Here is a tiny trained network, its code and every weight. The questions are about switching its units off for an input and a class, where a switched-off unit gives its printed mean instead of its output.

import numpy as np


def w(rows, s, z=0):
    codes = np.array(rows[::2]) - 128.0
    scale = np.full(codes.shape[1], s)
    scale[-1] = z or s
    return codes * scale


def norm(h):
    return h / np.sqrt((h * h).mean(-1, keepdims=True) + 1e-5)


def f(y):
    return y / 2 * (1 + np.tanh(0.7978845608 * (y + 0.044715 * y**3)))


def log_softmax(a):
    a = a - a.max(-1, keepdims=True)
    return a - np.log(np.exp(a).sum(-1, keepdims=True))


def net(x, mask):
    res = np.array(x, float).reshape(1, 4) / 4 @ E
    u = 0
    for l in range(3):
        y = f(norm(res) @ A[l][:, :-1].T + A[l][:, -1])
        res = res + np.where(mask[u : u + 3], y, B[l][:, -1]) @ B[l][:, :-1]
        u += 3
    return log_softmax(norm(res)[-1] @ U[:, :-1].T + U[:, -1])


A, B = {}, {}
E = w([
[132,2,173],'x0',
[27,168,39],'x1',
[94,172,134],'x2',
[186,185,57],'x3',
],0.0049)
A[0] = w([
[143,68,253,255],'L0N0',
[81,213,187,138],'L0N1',
[83,110,102,183],'L0N2',
],0.012,0.0051)
B[0] = w([
[93,195,108,254],'L0N0',
[228,135,213,169],'L0N1',
[2,40,165,160],'L0N2',
],0.0079,0.0096)
A[1] = w([
[74,103,218,144],'L1N0',
[110,211,5,252],'L1N1',
[233,158,127,126],'L1N2',
],0.011,0.0034)
B[1] = w([
[134,93,140,200],'L1N0',
[173,142,212,253],'L1N1',
[36,117,2,198],'L1N2',
],0.0071,0.0068)
A[2] = w([
[239,161,102,131],'L2N0',
[132,11,5,2],'L2N1',
[145,70,84,236],'L2N2',
],0.012,0.0016)
B[2] = w([
[147,93,35,253],'L2N0',
[217,142,176,215],'L2N1',
[3,174,176,145],'L2N2',
],0.0081,0.0033)
U = w([
[225,197,106,22],'0',
[109,48,240,111],'1',
[79,12,2,252],'2',
],0.0069,0.0011)

Each question gives the input, the list of numbers given to net, and the class t.
The units are the neurons (one row each of A and B). Each row of codes is followed by its name. A weight is (code - 128) times the scale printed after its matrix; where a second scale follows, it is the last column's (A, B and U).
mask holds one flag per neuron, layer by layer. A switched-off neuron (its flag False) gives its mean, the last column of its row in B, instead of its output. The means were averaged over made-up inputs and are rounded, as every weight is.
A unit's drop is (log p(t) with every unit on - log p(t) with that unit switched off) / (log p(t) with every unit on - log p(t) with every unit switched off).
The circuit of an input: a set's keep is (log p(t) with only the set's units on - log p(t) with every unit switched off) / (log p(t) with every unit on - log p(t) with every unit switched off). Starting from all 9 units, units are removed one at a time, each time the one whose removal leaves the highest keep (on an exact tie, the one counted first), for as long as the keep stays at least 0.8.
units of the circuit, in order: the units of the circuit, biggest drop first
most important unit: the unit with the biggest drop
k most important neurons: the k neurons with the biggest drops, biggest first
drop when u is switched off: that unit's drop, to one decimal
input [-6,-6,-1,5], class 2: 2 most important neurons	(L0N0, L1N2)
input [-1,-7,-5,1], class 2: units of the circuit, in order	(L1N2)
input [7,3,-4,4], class 1: 3 most important neurons	(L2N1, L2N2, L0N2)
input [8,-5,-5,7], class 0: units of the circuit, in order	(L2N1, L1N2, L0N2, L0N0)
input [5,4,-6,4], class 1: 2 most important neurons	(L2N1, L2N2)
input [7,3,-8,2], class 1: units of the circuit, in order	(L2N1, L2N2)
input [-8,8,-8,-3], class 1: 2 most important neurons	(L0N2, L1N1)
input [-6,-4,1,4], class 2: 4 most important neurons	(L0N0, L1N2, L2N0, L2N1)
input [3,4,4,6], class 1: units of the circuit, in order	(L1N2, L0N2, L0N0)
input [0,7,0,-2], class 1: units of the circuit, in order	(L1N2, L0N0)
input [0,-6,-1,-7], class 0: 2 most important neurons	(L0N0, L0N2)
input [5,5,-1,3], class 1: 2 most important neurons	(L2N1, L0N0)
input [-4,-5,3,1], class 2: units of the circuit, in order	(L1N2, L0N0, L1N1)
input [-6,-2,-2,1], class 2: most important neuron	(L0N0)
input [-2,0,6,1], class 2: 2 most important neurons	(L0N1, L0N0)
input [2,5,7,3], class 1: 2 most important neurons	(L2N0, L1N2)
input [-3,-2,5,6], class 2: 3 most important neurons	(L0N0, L1N2, L2N0)
input [0,-2,4,4], class 2: 2 most important neurons	(L1N0, L0N0)
input [2,2,-6,2], class 1: 2 most important neurons	(L2N2, L2N1)
input [-5,-5,-6,1], class 2: most important unit	L1N2
input [-8,-1,-5,4], class 2: drop when L2N0 is switched off	0.6
input [-3,4,5,-1], class 1: drop when L0N2 is switched off	0.4
input [-3,-5,2,-6], class 0: drop when L0N2 is switched off	0.3
